Look-ups in named tables: a row name and a column name give one cell, copied from the table.

Table kudoz
columns: gigo, telo, misan, berino, sezi, kivome, dogot, zofet, kor, redid
zenis: [0.09, -0.08, 0.35, 0.07, -0.28, -0.41, 0.26, -0.35, 0.15, -0.02]
pebo: [-0.18, 0.09, 0.70, 0.13, -0.06, -0.70, -0.04, 0.27, -0.31, 0.23]
nog: [0.18, 0.01, 0.30, 0.09, -0.10, -0.11, 0.13, 0.02, 0.06, -0.17]
nof: [-0.09, -0.21, -0.04, -0.03, -0.03, 0.08, 0.03, 0.07, -0.01, 0.04]
fus: [-0.31, 0.52, -0.12, 0.44, -0.22, 0.03, 0.22, -0.29, -0.24, 0.17]
zas: [0.18, 0.06, 0.56, -0.46, -0.21, 0.01, -0.20, -0.42, -0.14, -0.40]
nimu: [0.48, 0.06, 0.12, 0.47, -0.04, 0.15, 0.34, 0.34, 0.38, -0.34]
rom: [0.08, 0.34, -0.23, -0.20, -0.64, 0.20, -0.20, -0.41, -0.33, -0.28]
vov: [0.06, -0.23, -0.28, 0.01, 0.23, 0.36, -0.04, 0.32, -0.48, 0.14]
doz: [0.10, -0.04, -0.10, -0.04, 0.07, -0.19, 0.07, 0.02, 0.04, -0.01]
seku: [0.06, 0.34, -0.44, -0.15, -0.12, -0.02, 0.36, 0.06, 0.00, 0.07]
siz: [0.13, -0.15, 0.08, -0.29, -0.28, -0.04, -0.15, -0.27, 0.21, 0.01]
bul: [-0.05, -0.85, -0.22, -0.07, 0.06, -0.05, 0.36, -0.76, 0.18, 0.56]

nof, gigo: -0.09
nimu, misan: 0.12
nog, berino: 0.09
nimu, zofet: 0.34
zas, kor: -0.14
vov, telo: -0.23
zenis, kivome: -0.41
siz, kor: 0.21
zas, redid: -0.40

podeso =
fields: nalud, kag, zef, midu, zup
fito: [55.2, 2.7, 29.3, 34.0, 11.5]
mem: [7.2, 15.3, 13.9, 35.3, 16.1]
buza: [52.8, 16.0, 22.7, 55.5, 31.6]
vop: [39.9, 4.6, 15.0, 23.2, 11.9]
gika: [-1.1, 33.5, 0.5, -42.8, 30.3]
gukom: [32.5, 37.3, 1.3, 24.6, 9.6]
mubi: [47.8, 4.1, 26.3, 12.5, 20.5]
sab: [-51.3, 19.9, -3.2, 57.4, 41.8]
dob: [36.7, 27.3, 37.0, 31.9, -11.0]
ruko: [44.6, 38.3, 4.6, 12.4, 11.0]
rim: [21.9, 21.3, 31.9, 17.7, 17.6]
sizam: [28.8, 18.3, 19.0, 7.3, 14.8]
bigipe: [59.8, 0.8, 21.6, 24.3, -3.8]

dob, kag -> 27.3
sab, midu -> 57.4
fito, kag -> 2.7
rim, midu -> 17.7
gika, kag -> 33.5
ruko, zef -> 4.6
fito, zup -> 11.5
ruko, midu -> 12.4
bigipe, midu -> 24.3
gika, zup -> 30.3
rim, kag -> 21.3
gukom, nalud -> 32.5
bigipe, nalud -> 59.8
mubi, zup -> 20.5
ruko, kag -> 38.3
Row with the largest kag: ruko

vin:
columns: manal, dobap, setafor, guv, lefuset, lur, kar, sofi
rup: [0.414, 0.169, 0.199, -0.521, -0.671, -0.195, -0.071, 0.670]
kadizet: [-0.043, 0.261, 0.786, 0.020, 0.431, -0.347, -0.644, -0.457]
zepo: [-0.646, -0.448, -0.036, 0.278, 0.777, 0.007, 0.421, -0.345]
ninifa: [0.425, -0.321, -0.636, -0.462, -0.032, 0.255, 0.811, 0.013]
rinazug: [0.422, -0.206, -0.623, -0.549, -0.027, 0.112, 0.848, 0.034]
rununar: [-0.031, 0.051, 0.884, 0.061, 0.407, -0.169, -0.592, -0.578]
zofofam: [0.524, 0.126, 0.298, -0.482, -0.675, -0.246, -0.064, 0.563]
tomal: [-0.356, -0.640, -0.449, -0.052, 0.279, 0.790, 0.024, 0.418]

tomal, lur => 0.790
rup, kar => -0.071
rup, setafor => 0.199
rinazug, kar => 0.848
kadizet, guv => 0.020
zepo, dobap => -0.448
zofofam, kar => -0.064
zepo, manal => -0.646
zepo, lur => 0.007
zofofam, manal => 0.524
rinazug, lur => 0.112
tomal, kar => 0.024
ninifa, manal => 0.425
rup, lefuset => -0.671
rup, dobap => 0.169

